Here is a tiny trained network, its code and every weight. The questions are about switching its units off for an input and a target symbol, where a switched-off unit gives its printed mean instead of its output.

import numpy as np


def w(rows, s, z=0):
    codes = np.array(rows[::2]) - 128.0
    scale = np.full(codes.shape[1], s)
    scale[-1] = z or s
    return codes * scale


def norm(h):
    return h / np.sqrt((h * h).mean(-1, keepdims=True) + 1e-5)


def f(y):
    return np.maximum(y, 0)


def softmax(a):
    e = np.exp(a - a.max(-1, keepdims=True))
    return e / e.sum(-1, keepdims=True)


def log_softmax(a):
    a = a - a.max(-1, keepdims=True)
    return a - np.log(np.exp(a).sum(-1, keepdims=True))


def net(x, mask):
    ids = ['Πβγζηξψ'.index(c) for c in x.split()]
    T = len(ids)
    res = E[ids] + P[:T]
    r = norm(res)
    for j in range(2):
        rows = slice(3 * j, 3 * j + 3)
        q, k, v = (r @ M[0][rows].T for M in (Q, K, V))
        z = softmax(np.where(np.tri(T) > 0, q @ k.T / 3**0.5, -1e9)) @ v
        o = O[0][rows]
        res = res + np.where(mask[j], z, o[:, -1]) @ o[:, :-1]
    y = f(norm(res) @ A[0][:, :-1].T + A[0][:, -1])
    res = res + np.where(mask[2:6], y, B[0][:, -1]) @ B[0][:, :-1]
    return log_softmax(norm(res)[-1] @ U[:, :-1].T + U[:, -1])


Q, K, V, O, A, B = {}, {}, {}, {}, {}, {}
E = w([
[117,62,104,172],'Π',
[116,72,147,222],'β',
[162,77,83,185],'γ',
[127,97,84,214],'ζ',
[189,144,175,215],'η',
[158,59,129,171],'ξ',
[162,1,74,221],'ψ',
],0.0018)
P = w([
[114,179,149,84],'0',
[247,47,43,251],'1',
[72,60,101,52],'2',
[235,75,62,241],'3',
[81,69,105,62],'4',
[238,88,70,244],'5',
[88,77,108,66],'6',
[242,99,76,245],'7',
[96,88,110,76],'8',
[238,106,86,238],'9',
],0.0029)
Q[0] = w([
[233,182,131,253],'h1',
[93,77,232,51],'h1',
[51,40,203,5],'h1',
[30,83,187,25],'h2',
[34,78,99,25],'h2',
[241,215,105,220],'h2',
],0.0053)
K[0] = w([
[133,222,252,85],'h1',
[254,51,63,199],'h1',
[206,12,11,195],'h1',
[194,8,42,216],'h2',
[156,33,33,148],'h2',
[80,255,218,75],'h2',
],0.0051)
V[0] = w([
[232,157,148,188],'h1',
[102,74,103,55],'h1',
[49,206,159,1],'h1',
[164,147,153,202],'h2',
[49,79,166,169],'h2',
[86,187,43,156],'h2',
],0.0044)
O[0] = w([
[249,163,219,162,169],'h1',
[159,6,32,61,124],'h1',
[56,111,164,32,3],'h1',
[103,222,151,148,151],'h2',
[56,81,165,164,107],'h2',
[56,148,3,95,150],'h2',
],0.0039,0.0025)
A[0] = w([
[174,80,20,31,195],'n1',
[113,57,89,166,55],'n2',
[252,151,146,230,235],'n3',
[179,124,84,146,6],'n4',
],0.0039,0.0026)
B[0] = w([
[151,255,197,98,171],'n1',
[124,215,153,176,151],'n2',
[56,136,143,41,254],'n3',
[233,14,130,74,138],'n4',
],0.0037,0.0081)
U = w([
[17,22,30,33,55],'Π',
[4,146,209,237,173],'β',
[246,249,64,26,132],'γ',
[38,247,16,162,89],'ζ',
[201,228,255,195,7],'η',
[189,10,237,42,97],'ξ',
[234,16,27,238,235],'ψ',
],0.0054,0.002)

Each question gives the input, a string of symbols that net reads in full, and the target symbol t.
The units are the heads (3 rows each of Q, K, V and O) and the neurons (one row each of A and B). Each row of codes is followed by its name. A weight is (code - 128) times the scale printed after its matrix; where a second scale follows, it is the last column's (O, A, B and U).
mask holds one flag per unit, heads first, then neurons. A switched-off unit (its flag False) gives its mean, the last column of its rows in O or B, instead of its output. The means were averaged over made-up inputs and are rounded, as every weight is.
A unit's drop is (log p(t) with every unit on - log p(t) with that unit switched off) / (log p(t) with every unit on - log p(t) with every unit switched off).
The circuit of an input: a set's keep is (log p(t) with only the set's units on - log p(t) with every unit switched off) / (log p(t) with every unit on - log p(t) with every unit switched off). Starting from all 6 units, units are removed one at a time, each time the one whose removal leaves the highest keep (on an exact tie, the one counted first), for as long as the keep stays at least 0.8.
circuit, biggest first: the units of the circuit, biggest drop first
unit that matters most: the unit with the biggest drop
top k neurons: the k neurons with the biggest drops, biggest first
which heads matter: for each layer, one digit per head in row order, 1 if its drop is at least 0.15 and else 0, layers parted by /
drop of u: that unit's drop, to one decimal
input ξ β β β η β ψ ψ γ Π, target ξ: circuit, biggest first -> [h2 h1]
input η β γ γ γ, target γ: circuit, biggest first -> [h1 n1]
input ζ ψ γ Π γ ξ, target ζ: which heads matter -> 11
input ζ ζ γ ζ Π γ, target ζ: which heads matter -> 11
input γ ζ β, target β: unit that matters most -> n1
input η ζ η Π ψ Π, target η: which heads matter -> 10
input β Π γ β γ γ ψ ψ, target β: circuit, biggest first -> [h1 h2]
input γ γ γ Π Π ψ ψ ψ Π ξ, target γ: which heads matter -> 01
input ψ γ ψ η γ ξ η η, target ψ: which heads matter -> 10
input γ γ ξ β, target γ: which heads matter -> 11
input ψ γ η ζ γ ψ Π η β, target β: circuit, biggest first -> [h2 n3 n1 h1]
input η η γ ψ, target η: which heads matter -> 10
input ψ ψ η, target η: top 2 neurons -> [n3 n4]
input ψ ψ ψ, target ψ: circuit, biggest first -> [h1]
input ψ η ζ, target ζ: circuit, biggest first -> [h1 h2]
input γ Π γ Π, target γ: circuit, biggest first -> [h2 h1]
input ξ Π ψ ξ ψ η ψ ζ ξ γ, target ξ: circuit, biggest first -> [h2 h1]
input η Π β η η, target η: which heads matter -> 10
input Π ψ γ ψ Π β Π β, target Π: which heads matter -> 10
input β ψ Π ψ ψ Π, target β: which heads matter -> 11
input β β ψ ψ, target β: circuit, biggest first -> [h1]
input ξ ζ β ψ η ζ γ ζ ξ, target ξ: drop of n2 -> 0.6
input ξ η ψ ξ, target ξ: drop of h1 -> 0.3
input γ ψ ψ, target ψ: drop of h2 -> 0.3
input ζ Π ψ ξ ξ η γ ψ ψ β, target ζ: drop of n2 -> 0.0
